Look-ups in named tables: a row name and a column name give one cell, copied from the table.

Bidozeg =
	Besumob	Fem	Bipevog	Gosobif	Dined	Badinap	Dofi	Pobutos	Nupu
Maguro	6.633	0.050	5.402	1.187	-0.620	-0.145	-2.132	3.648	2.611
Lutute	0.069	0.064	2.138	-5.637	0.748	0.616	4.850	6.942	0.625
Fomutob	-0.361	4.101	-1.561	0.837	-1.515	-0.418	-1.137	3.001	4.552

What is the Dined of Maguro in Bidozeg? -0.620
What is the Dofi of Lutute in Bidozeg? 4.850
What is the Bipevog of Lutute in Bidozeg? 2.138
What is the Fem of Maguro in Bidozeg? 0.050
What is the Gosobif of Lutute in Bidozeg? -5.637
What is the Badinap of Lutute in Bidozeg? 0.616
What is the Dofi of Maguro in Bidozeg? -2.132
What is the Badinap of Fomutob in Bidozeg? -0.418
What is the Fem of Lutute in Bidozeg? 0.064
What is the Besumob of Fomutob in Bidozeg? -0.361
What is the Dined of Fomutob in Bidozeg? -1.515
What is the Badinap of Maguro in Bidozeg? -0.145
What is the Nupu of Lutute in Bidozeg? 0.625
What is the Fem of Fomutob in Bidozeg? 4.101
What is the Dofi of Fomutob in Bidozeg? -1.137
Which row has the largest Badinap? Lutute

Nakubo:
,Takup,Numo,Lim,Nipo
Nimil,65.3,51.8,32.0,63.1
Sonupem,43.5,72.0,50.1,69.5
Lon,24.4,44.7,67.0,47.9
Vovazo,62.1,72.5,80.0,50.6
Veriva,40.9,64.2,53.8,52.1
Tedide,39.9,52.0,86.9,67.0
Gonolak,79.3,70.9,37.1,59.9

What is the Nipo of Nimil in Nakubo?
63.1
What is the Lim of Gonolak in Nakubo?
37.1
What is the Takup of Lon in Nakubo?
24.4
What is the Nipo of Sonupem in Nakubo?
69.5
What is the Lim of Vovazo in Nakubo?
80.0
What is the Nipo of Lon in Nakubo?
47.9
What is the Takup of Tedide in Nakubo?
39.9
What is the Takup of Sonupem in Nakubo?
43.5
What is the Nipo of Veriva in Nakubo?
52.1
What is the Takup of Veriva in Nakubo?
40.9
What is the Nipo of Vovazo in Nakubo?
50.6
What is the Lim of Sonupem in Nakubo?
50.1
What is the Numo of Sonupem in Nakubo?
72.0
What is the Lim of Tedide in Nakubo?
86.9
What is the Numo of Veriva in Nakubo?
64.2
What is the Numo of Gonolak in Nakubo?
70.9

Table Kapuru
	Piza	Zasi	Sadu	Tig	Mepe	Lumivi	Zamiti	Togimar	Katatet
Nar	4.3	3.6	3.5	2.4	5.3	4.2	5.5	2.8	3.7
Lidu	5.4	4.4	4.1	3.6	5.8	4.7	5.0	4.9	4.3
Sivilo	5.4	6.3	5.0	6.0	3.5	4.2	4.1	4.5	3.1
Sefa	7.3	5.4	3.6	4.8	4.6	3.9	3.6	3.7	2.9
Nuv	4.4	3.0	4.2	2.8	2.9	5.5	7.2	4.3	4.5
Gep	4.3	4.5	2.0	2.6	5.5	6.2	3.1	5.6	4.1
Vud	4.3	7.6	5.9	3.5	4.4	4.2	2.4	4.9	6.5
Vup	4.9	7.4	6.7	0.6	6.1	4.7	5.2	3.7	7.6
Mipunag	4.0	5.1	4.1	5.0	2.6	3.1	4.2	3.9	5.3
Tevo	4.3	3.9	4.6	3.7	5.1	2.8	3.5	7.6	3.3
Kesa	3.3	3.0	3.7	6.5	5.0	3.4	5.5	5.6	5.5
Mon	7.3	5.3	3.0	5.3	2.0	3.6	3.9	4.2	4.2
Penos	3.9	5.2	2.4	3.6	5.5	5.6	3.6	5.1	4.3

Sadu of Vup: 6.7
Zasi of Kesa: 3.0
Sadu of Mon: 3.0
Sadu of Mipunag: 4.1
Togimar of Mon: 4.2
Zasi of Tevo: 3.9
Piza of Gep: 4.3
Piza of Lidu: 5.4
Katatet of Mipunag: 5.3
Lumivi of Tevo: 2.8
Mepe of Mipunag: 2.6
Piza of Nar: 4.3
Piza of Kesa: 3.3
Zasi of Sefa: 5.4
Togimar of Lidu: 4.9
Togimar of Gep: 5.6
Zasi of Mipunag: 5.1
Which row has the largest Zasi? Vud

